Below is a small trained network, with its code and all its weights. Each question gives an input and a class and asks what happens when units are switched off, that is, made to give their printed mean instead of their output.

import numpy as np


def w(rows, s, z=0):
    codes = np.array(rows[::2]) - 128.0
    scale = np.full(codes.shape[1], s)
    scale[-1] = z or s
    return codes * scale


def norm(h):
    return h / np.sqrt((h * h).mean(-1, keepdims=True) + 1e-5)


def f(y):
    return y / 2 * (1 + np.tanh(0.7978845608 * (y + 0.044715 * y**3)))


def log_softmax(a):
    a = a - a.max(-1, keepdims=True)
    return a - np.log(np.exp(a).sum(-1, keepdims=True))


def net(x, mask):
    res = np.array(x, float).reshape(1, 8) / 4 @ E
    u = 0
    for l in range(2):
        y = f(norm(res) @ A[l][:, :-1].T + A[l][:, -1])
        res = res + np.where(mask[u : u + 12], y, B[l][:, -1]) @ B[l][:, :-1]
        u += 12
    return log_softmax(norm(res)[-1] @ U[:, :-1].T + U[:, -1])


A, B = {}, {}
E = w([
[128,125,126,127,128,126,125,129,129,126,129],'x0',
[128,119,124,134,128,124,128,127,122,127,129],'x1',
[186,175,110,131,155,103,184,140,104,5,107],'x2',
[127,129,124,135,128,123,129,125,127,130,130],'x3',
[117,97,60,163,116,150,183,166,225,132,13],'x4',
[73,154,120,147,219,137,98,239,90,120,98],'x5',
[124,132,126,126,130,122,133,125,129,132,128],'x6',
[127,131,128,126,125,127,125,129,129,127,129],'x7',
],0.016)
A[0] = w([
[145,162,93,129,126,108,160,141,159,76,97,39],'0.n0',
[63,131,106,127,190,144,119,198,117,137,100,3],'0.n1',
[147,145,187,111,112,94,105,65,74,111,208,109],'0.n2',
[83,83,136,158,113,191,127,142,166,190,123,121],'0.n3',
[115,174,192,120,172,91,76,163,44,130,200,98],'0.n4',
[131,135,112,148,93,106,178,104,193,141,104,72],'0.n5',
[169,161,146,129,136,141,143,114,107,111,139,20],'0.n6',
[196,174,150,134,171,138,156,114,89,10,143,113],'0.n7',
[112,158,174,154,223,144,100,182,50,150,136,46],'0.n8',
[116,116,183,100,142,117,90,128,89,190,185,60],'0.n9',
[84,113,110,119,139,130,112,141,185,173,90,117],'0.n10',
[73,147,113,123,235,111,122,254,107,148,151,205],'0.n11',
],0.0093,0.006)
B[0] = w([
[154,104,162,142,144,213,166,113,173,148,149,157],'0.n0',
[219,104,117,132,174,73,118,160,169,195,182,168],'0.n1',
[163,131,128,136,220,117,140,244,141,183,169,218],'0.n2',
[124,162,111,86,77,68,89,132,108,166,123,185],'0.n3',
[105,96,109,113,2,155,110,4,152,69,104,220],'0.n4',
[103,112,146,124,80,175,81,90,103,110,86,164],'0.n5',
[114,107,92,87,119,106,91,154,109,153,117,132],'0.n6',
[135,151,100,73,92,21,156,173,87,114,120,220],'0.n7',
[86,133,131,82,49,164,110,40,142,95,103,188],'0.n8',
[116,109,128,143,211,183,115,55,174,120,162,177],'0.n9',
[153,105,108,139,69,67,119,158,142,179,128,175],'0.n10',
[73,165,111,161,164,192,77,120,74,123,86,247],'0.n11',
],0.0093,0.012)
A[1] = w([
[159,151,88,158,170,180,173,116,151,11,74,151],'1.n0',
[183,126,135,105,156,76,151,104,151,153,239,81],'1.n1',
[105,157,178,128,102,124,141,115,87,116,126,18],'1.n2',
[171,144,104,169,160,175,151,124,169,66,98,81],'1.n3',
[141,176,158,99,144,98,109,104,45,69,169,26],'1.n4',
[107,93,173,125,107,179,82,92,166,182,198,159],'1.n5',
[112,147,120,169,223,93,109,253,143,150,87,92],'1.n6',
[165,153,118,137,189,121,167,182,142,107,115,27],'1.n7',
[160,122,113,132,123,154,152,88,122,83,123,31],'1.n8',
[189,103,122,103,64,58,179,125,174,110,139,83],'1.n9',
[175,128,141,98,135,94,128,101,165,152,203,12],'1.n10',
[71,155,122,96,169,135,145,141,74,84,98,3],'1.n11',
],0.012,0.0032)
B[1] = w([
[47,106,183,108,179,140,239,93,135,6,209,237],'1.n0',
[146,127,173,96,210,82,187,247,53,173,171,231],'1.n1',
[116,132,99,133,134,124,101,142,147,95,79,136],'1.n2',
[65,73,175,64,170,129,187,102,120,73,190,177],'1.n3',
[84,244,54,133,2,104,32,226,147,199,86,223],'1.n4',
[224,120,231,241,226,180,194,107,140,45,66,254],'1.n5',
[200,115,142,194,196,132,174,239,50,177,136,212],'1.n6',
[186,90,197,149,123,168,154,54,84,188,178,162],'1.n7',
[41,129,72,103,127,139,136,160,131,147,144,152],'1.n8',
[158,83,78,45,100,106,61,33,202,199,167,231],'1.n9',
[119,76,133,132,142,98,210,218,35,129,125,196],'1.n10',
[140,130,188,203,133,107,167,193,173,59,119,176],'1.n11',
],0.0086,0.0094)
U = w([
[171,105,203,181,235,142,219,160,88,97,153,254],'0',
[203,90,127,145,12,124,96,43,238,192,65,74],'1',
[185,158,95,31,99,24,136,183,85,183,205,87],'2',
[92,74,93,33,105,115,205,31,217,54,173,80],'3',
[90,150,155,181,180,227,14,1,113,132,120,78],'4',
[134,134,46,194,150,152,82,225,127,227,67,124],'5',
[37,230,90,106,59,106,95,152,88,15,121,76],'6',
],0.015,0.0041)

Each question gives the input, the list of numbers given to net, and the class t.
The units are the neurons (one row each of A and B). Each row of codes is followed by its name. A weight is (code - 128) times the scale printed after its matrix; where a second scale follows, it is the last column's (A, B and U).
mask holds one flag per neuron, layer by layer. A switched-off neuron (its flag False) gives its mean, the last column of its row in B, instead of its output. The means were averaged over made-up inputs and are rounded, as every weight is.
A unit's drop is (log p(t) with every unit on - log p(t) with that unit switched off) / (log p(t) with every unit on - log p(t) with every unit switched off).
The circuit of an input: a set's keep is (log p(t) with only the set's units on - log p(t) with every unit switched off) / (log p(t) with every unit on - log p(t) with every unit switched off). Starting from the 12 units with the biggest drops (on a tie, the unit counted first), units are removed one at a time, each time the one whose removal leaves the highest keep (on an exact tie, the one counted first), for as long as the keep stays at least 0.8.
units of the circuit, in order: the units of the circuit, biggest drop first
top k neurons: the k neurons with the biggest drops, biggest first
top k neurons in layer l: the k neurons of layer l with the biggest drops, biggest first
drop when u is switched off: that unit's drop, to one decimal
input [-3,7,0,7,-6,-8,-4,7], class 0: units of the circuit, in order -> 1.n5
input [-8,7,-7,-8,2,0,4,7], class 1: top 2 neurons in layer 0 -> 0.n2; 0.n11
input [7,-7,8,-6,1,0,-3,1], class 3: top 2 neurons -> 0.n2; 1.n0
input [1,-1,-7,-2,0,5,7,-4], class 4: top 2 neurons -> 0.n2; 0.n8
input [3,-8,7,5,7,0,3,1], class 3: top 2 neurons -> 0.n2; 0.n11
input [4,1,1,8,-6,1,5,-5], class 6: top 2 neurons -> 0.n4; 1.n4
input [1,-2,-1,-5,-7,-1,8,-4], class 0: top 2 neurons -> 0.n2; 1.n5
input [1,8,-6,2,3,0,-7,-4], class 1: top 2 neurons -> 0.n2; 0.n11
input [5,-7,0,3,1,-5,3,-8], class 1: top 3 neurons in layer 0 -> 0.n11; 0.n9; 0.n5
input [-8,-3,5,-7,-1,0,5,-4], class 2: top 2 neurons in layer 0 -> 0.n7; 0.n11
input [-1,-4,1,4,7,-7,4,1], class 3: top 2 neurons in layer 0 -> 0.n7; 0.n1
input [6,5,0,-3,-1,-8,-5,3], class 0: top 2 neurons -> 0.n7; 1.n5
input [-2,-4,4,0,0,-1,6,-7], class 2: top 2 neurons -> 0.n7; 0.n4
input [-8,-2,8,3,-8,2,-5,3], class 6: top neuron -> 0.n4
input [-7,7,2,-4,-7,1,6,7], class 6: drop when 0.n1 is switched off -> 0.1
input [7,6,-2,-4,-8,-8,5,-6], class 0: drop when 1.n5 is switched off -> 0.2
input [3,1,-8,8,-1,-1,-3,-6], class 0: drop when 0.n11 is switched off -> 0.5
